Below are the code and all the weights of a small trained network. Each question names an input and a class and asks about switching units off, where a switched-off unit gives its printed mean instead of its output.

import numpy as np


def w(rows, s, z=0):
    codes = np.array(rows[::2]) - 128.0
    scale = np.full(codes.shape[1], s)
    scale[-1] = z or s
    return codes * scale


def norm(h):
    return h / np.sqrt((h * h).mean(-1, keepdims=True) + 1e-5)


def f(y):
    return y / 2 * (1 + np.tanh(0.7978845608 * (y + 0.044715 * y**3)))


def log_softmax(a):
    a = a - a.max(-1, keepdims=True)
    return a - np.log(np.exp(a).sum(-1, keepdims=True))


def net(x, mask):
    res = np.array(x, float).reshape(1, 6) / 4 @ E
    u = 0
    for l in range(3):
        y = f(norm(res) @ A[l][:, :-1].T + A[l][:, -1])
        res = res + np.where(mask[u : u + 5], y, B[l][:, -1]) @ B[l][:, :-1]
        u += 5
    return log_softmax(norm(res)[-1] @ U[:, :-1].T + U[:, -1])


A, B = {}, {}
E = w([
[125,128,129,127,131],'x0',
[113,127,131,129,120],'x1',
[59,178,221,135,219],'x2',
[192,182,174,195,62],'x3',
[127,254,63,113,131],'x4',
[114,146,211,16,58],'x5',
],0.0046)
A[0] = w([
[85,247,31,88,107,16],'L0N0',
[195,71,2,73,42,31],'L0N1',
[30,97,65,60,175,40],'L0N2',
[134,141,157,6,82,39],'L0N3',
[128,65,53,24,199,1],'L0N4',
],0.007,0.0041)
B[0] = w([
[252,38,138,88,186,204],'L0N0',
[60,162,211,144,203,252],'L0N1',
[163,161,176,205,94,188],'L0N2',
[94,147,37,129,111,196],'L0N3',
[170,148,140,177,26,170],'L0N4',
],0.016,0.0031)
A[1] = w([
[147,160,112,118,139,164],'L1N0',
[179,164,153,176,50,118],'L1N1',
[127,4,147,112,113,4],'L1N2',
[118,73,36,192,153,102],'L1N3',
[112,79,97,64,77,43],'L1N4',
],0.013,0.0028)
B[1] = w([
[107,59,148,144,138,161],'L1N0',
[152,141,120,247,65,254],'L1N1',
[229,35,101,104,209,177],'L1N2',
[91,173,98,26,45,201],'L1N3',
[122,174,38,104,113,159],'L1N4',
],0.012,0.0041)
A[2] = w([
[120,138,81,70,50,70],'L2N0',
[98,34,115,141,95,3],'L2N1',
[112,131,192,83,90,100],'L2N2',
[119,114,146,115,80,80],'L2N3',
[249,114,103,99,153,110],'L2N4',
],0.011,0.0033)
B[2] = w([
[108,171,36,112,155,203],'L2N0',
[178,166,196,126,105,112],'L2N1',
[159,103,77,205,200,142],'L2N2',
[248,194,104,136,183,124],'L2N3',
[135,21,150,86,78,254],'L2N4',
],0.011,0.0047)
U = w([
[199,2,141,58,141,95],'0',
[166,173,167,237,33,82],'1',
[36,171,214,118,239,85],'2',
[113,130,118,125,131,255],'3',
[100,123,115,131,124,217],'4',
[77,202,27,53,105,22],'5',
],0.0074,0.0041)

Each question gives the input, the list of numbers given to net, and the class t.
The units are the neurons (one row each of A and B). Each row of codes is followed by its name. A weight is (code - 128) times the scale printed after its matrix; where a second scale follows, it is the last column's (A, B and U).
mask holds one flag per neuron, layer by layer. A switched-off neuron (its flag False) gives its mean, the last column of its row in B, instead of its output. The means were averaged over made-up inputs and are rounded, as every weight is.
A unit's drop is (log p(t) with every unit on - log p(t) with that unit switched off) / (log p(t) with every unit on - log p(t) with every unit switched off).
The circuit of an input: a set's keep is (log p(t) with only the set's units on - log p(t) with every unit switched off) / (log p(t) with every unit on - log p(t) with every unit switched off). Starting from the 12 units with the biggest drops (on a tie, the unit counted first), units are removed one at a time, each time the one whose removal leaves the highest keep (on an exact tie, the one counted first), for as long as the keep stays at least 0.8.
units of the circuit, in order: the units of the circuit, biggest drop first
most important unit: the unit with the biggest drop
k most important neurons: the k neurons with the biggest drops, biggest first
top k neurons in layer l: the k neurons of layer l with the biggest drops, biggest first
drop of u: that unit's drop, to one decimal
input [1,-2,-8,0,-1,8], class 2: 2 most important neurons -> [L0N1, L1N3]
input [2,8,-2,-8,4,-2], class 1: units of the circuit, in order -> [L0N2]
input [3,-4,-7,6,0,-3], class 2: 4 most important neurons -> [L0N1, L0N4, L0N2, L1N1]
input [6,7,-6,1,-6,8], class 5: 3 most important neurons -> [L0N3, L0N0, L1N4]
input [1,1,5,5,-6,-1], class 0: 4 most important neurons -> [L0N1, L0N2, L1N2, L0N4]
input [-4,-7,-7,-4,-6,-7], class 2: top 3 neurons in layer 0 -> [L0N1, L0N0, L0N3]
input [3,-1,-3,1,-1,-5], class 5: 2 most important neurons -> [L0N2, L1N3]
input [1,0,5,0,5,-6], class 5: top 2 neurons in layer 0 -> [L0N1, L0N2]
input [6,-2,-8,-8,5,1], class 1: units of the circuit, in order -> [L0N4, L1N1]
input [1,-5,-6,-6,1,6], class 1: 2 most important neurons -> [L0N4, L0N2]
input [2,1,4,5,7,-7], class 0: top 2 neurons in layer 0 -> [L0N0, L0N3]
input [-6,0,6,3,-6,8], class 5: top 2 neurons in layer 2 -> [L2N4, L2N0]
input [5,-3,-4,3,5,0], class 0: 2 most important neurons -> [L0N0, L2N4]
input [-4,0,-4,-3,-7,-8], class 5: most important unit -> L1N3
input [1,-3,-3,-8,6,-4], class 1: units of the circuit, in order -> [L0N4, L0N2]
input [-6,6,-3,-6,7,-2], class 0: 2 most important neurons -> [L0N0, L2N4]
input [1,-5,0,6,6,2], class 0: 2 most important neurons -> [L0N0, L0N2]
input [-2,-3,5,-5,3,1], class 1: top 2 neurons in layer 0 -> [L0N2, L0N1]
input [1,5,2,-2,-6,-8], class 5: top 2 neurons in layer 0 -> [L0N0, L0N1]
input [-2,-5,-4,-7,1,-5], class 1: most important unit -> L0N4
input [1,0,-1,-1,1,-8], class 5: drop of L1N3 -> 0.5
input [2,4,-5,-3,-3,-8], class 5: drop of L0N0 -> 0.2
input [-7,-7,0,5,7,-2], class 0: drop of L0N0 -> 0.6
